Below is a small trained network, with its code and all its weights. Each question gives an input and a class and asks what happens when units are switched off, that is, made to give their printed mean instead of their output.

import numpy as np


def w(rows, s, z=0):
    codes = np.array(rows[::2]) - 128.0
    scale = np.full(codes.shape[1], s)
    scale[-1] = z or s
    return codes * scale


def norm(h):
    return h / np.sqrt((h * h).mean(-1, keepdims=True) + 1e-5)


def f(y):
    return np.maximum(y, 0)


def log_softmax(a):
    a = a - a.max(-1, keepdims=True)
    return a - np.log(np.exp(a).sum(-1, keepdims=True))


def net(x, mask):
    res = np.array(x, float).reshape(1, 5) / 4 @ E
    u = 0
    for l in range(2):
        y = f(norm(res) @ A[l][:, :-1].T + A[l][:, -1])
        res = res + np.where(mask[u : u + 4], y, B[l][:, -1]) @ B[l][:, :-1]
        u += 4
    return log_softmax(norm(res)[-1] @ U[:, :-1].T + U[:, -1])


A, B = {}, {}
E = w([
[205,103,115,112,120,181,158,175,153,236,77,132],'x0',
[184,109,125,161,114,82,170,58,1,117,89,191],'x1',
[148,203,65,153,60,71,115,171,181,67,131,140],'x2',
[156,70,136,160,158,90,152,83,203,99,76,110],'x3',
[121,121,34,124,136,56,51,120,111,116,128,124],'x4',
],0.0073)
A[0] = w([
[206,119,67,151,144,176,177,121,146,165,123,126,2],'L0N0',
[208,133,126,157,100,108,168,88,13,106,85,170,41],'L0N1',
[134,130,92,138,179,92,80,135,94,162,144,131,127],'L0N2',
[172,200,254,124,133,176,156,145,132,110,109,186,83],'L0N3',
],0.008,0.0022)
B[0] = w([
[112,158,89,138,185,9,139,118,81,137,156,113,188],'L0N0',
[108,155,147,86,144,160,101,165,178,125,105,80,253],'L0N1',
[212,35,116,94,100,152,126,100,127,114,160,150,173],'L0N2',
[191,118,80,142,89,151,113,62,171,115,113,168,217],'L0N3',
],0.013,0.0073)
A[1] = w([
[105,206,27,216,81,92,124,210,151,64,46,140,65],'L1N0',
[233,217,84,94,108,91,255,219,91,183,115,88,111],'L1N1',
[179,152,228,209,117,110,107,115,87,3,185,79,6],'L1N2',
[111,67,152,201,182,45,198,113,149,84,97,84,110],'L1N3',
],0.0052,0.0025)
B[1] = w([
[158,127,198,177,91,212,157,154,76,161,72,130,253],'L1N0',
[23,127,164,148,184,123,105,89,98,80,181,161,239],'L1N1',
[7,140,135,216,165,69,95,87,150,190,141,177,177],'L1N2',
[127,159,188,54,64,150,191,150,57,213,114,187,205],'L1N3',
],0.012,0.0044)
U = w([
[125,198,165,91,200,160,70,164,180,95,72,15,231],'0',
[58,174,101,191,189,76,149,73,86,165,197,144,6],'1',
[254,92,20,150,124,141,156,93,154,45,109,131,173],'2',
[127,165,161,49,59,143,169,148,78,152,140,146,31],'3',
[141,96,160,168,140,204,145,156,62,112,103,114,115],'4',
],0.0091,0.0015)

Each question gives the input, the list of numbers given to net, and the class t.
The units are the neurons (one row each of A and B). Each row of codes is followed by its name. A weight is (code - 128) times the scale printed after its matrix; where a second scale follows, it is the last column's (A, B and U).
mask holds one flag per neuron, layer by layer. A switched-off neuron (its flag False) gives its mean, the last column of its row in B, instead of its output. The means were averaged over made-up inputs and are rounded, as every weight is.
A unit's drop is (log p(t) with every unit on - log p(t) with that unit switched off) / (log p(t) with every unit on - log p(t) with every unit switched off).
The circuit of an input: a set's keep is (log p(t) with only the set's units on - log p(t) with every unit switched off) / (log p(t) with every unit on - log p(t) with every unit switched off). Starting from all 8 units, units are removed one at a time, each time the one whose removal leaves the highest keep (on an exact tie, the one counted first), for as long as the keep stays at least 0.8.
circuit, biggest first: the units of the circuit, biggest drop first
top k neurons: the k neurons with the biggest drops, biggest first
top k neurons in layer l: the k neurons of layer l with the biggest drops, biggest first
input [2,-7,6,8,-5], class 3: top 2 neurons in layer 1 => [L1N3; L1N0]
input [7,-5,-1,-7,-6], class 1: circuit, biggest first => [L1N1; L0N1; L0N0]
input [8,5,-5,1,-4], class 1: top 2 neurons in layer 0 => [L0N0; L0N2]
input [5,-1,3,7,-6], class 3: top 3 neurons => [L1N3; L0N0; L0N2]
input [7,1,-2,5,-2], class 1: circuit, biggest first => [L0N0]
input [4,6,0,6,-5], class 0: top 2 neurons in layer 0 => [L0N1; L0N3]
input [7,1,-6,1,-7], class 1: circuit, biggest first => [L0N0; L1N1]
input [2,3,7,-2,6], class 4: top 3 neurons => [L1N0; L0N3; L1N1]
input [-2,1,6,6,5], class 3: circuit, biggest first => [L0N3; L1N3]
input [6,-4,0,8,2], class 3: top 3 neurons => [L1N3; L0N1; L1N2]
input [-7,8,7,6,-5], class 0: top 2 neurons => [L0N1; L0N0]
input [-4,3,6,-6,7], class 2: top 3 neurons => [L0N2; L1N3; L1N1]
input [-2,8,-7,3,5], class 0: top 2 neurons => [L0N1; L0N3]
input [-8,-4,4,-1,-1], class 1: top 2 neurons => [L0N1; L1N2]
input [-2,-6,8,-3,-6], class 4: top 2 neurons => [L1N0; L0N1]
input [0,-2,8,3,-2], class 4: top 2 neurons => [L1N0; L0N1]
input [4,-3,3,-5,-7], class 2: top 2 neurons in layer 0 => [L0N3; L0N1]
input [-7,-2,-5,-3,8], class 2: circuit, biggest first => [L0N2]
input [0,4,8,-2,3], class 4: top 2 neurons => [L1N0; L0N3]
input [8,1,5,7,3], class 1: top neuron in layer 0 => [L0N0]
input [-8,8,-2,-2,-6], class 0: top 2 neurons => [L0N1; L0N0]
input [7,5,1,1,-8], class 2: top 3 neurons => [L0N3; L1N2; L1N3]
input [8,-7,2,0,-2], class 1: top 2 neurons in layer 0 => [L0N1; L0N0]
input [-7,3,7,8,-6], class 3: top 3 neurons => [L1N3; L1N0; L1N1]
input [8,-3,5,0,-6], class 1: top 3 neurons => [L1N1; L0N0; L0N1]
input [6,3,4,1,1], class 1: top 2 neurons => [L0N0; L1N1]
input [1,2,0,0,0], class 0: circuit, biggest first => [L0N1]
input [-4,6,5,-5,-8], class 2: top 2 neurons in layer 0 => [L0N3; L0N0]
input [7,-1,3,-8,-8], class 2: top 2 neurons in layer 0 => [L0N3; L0N1]
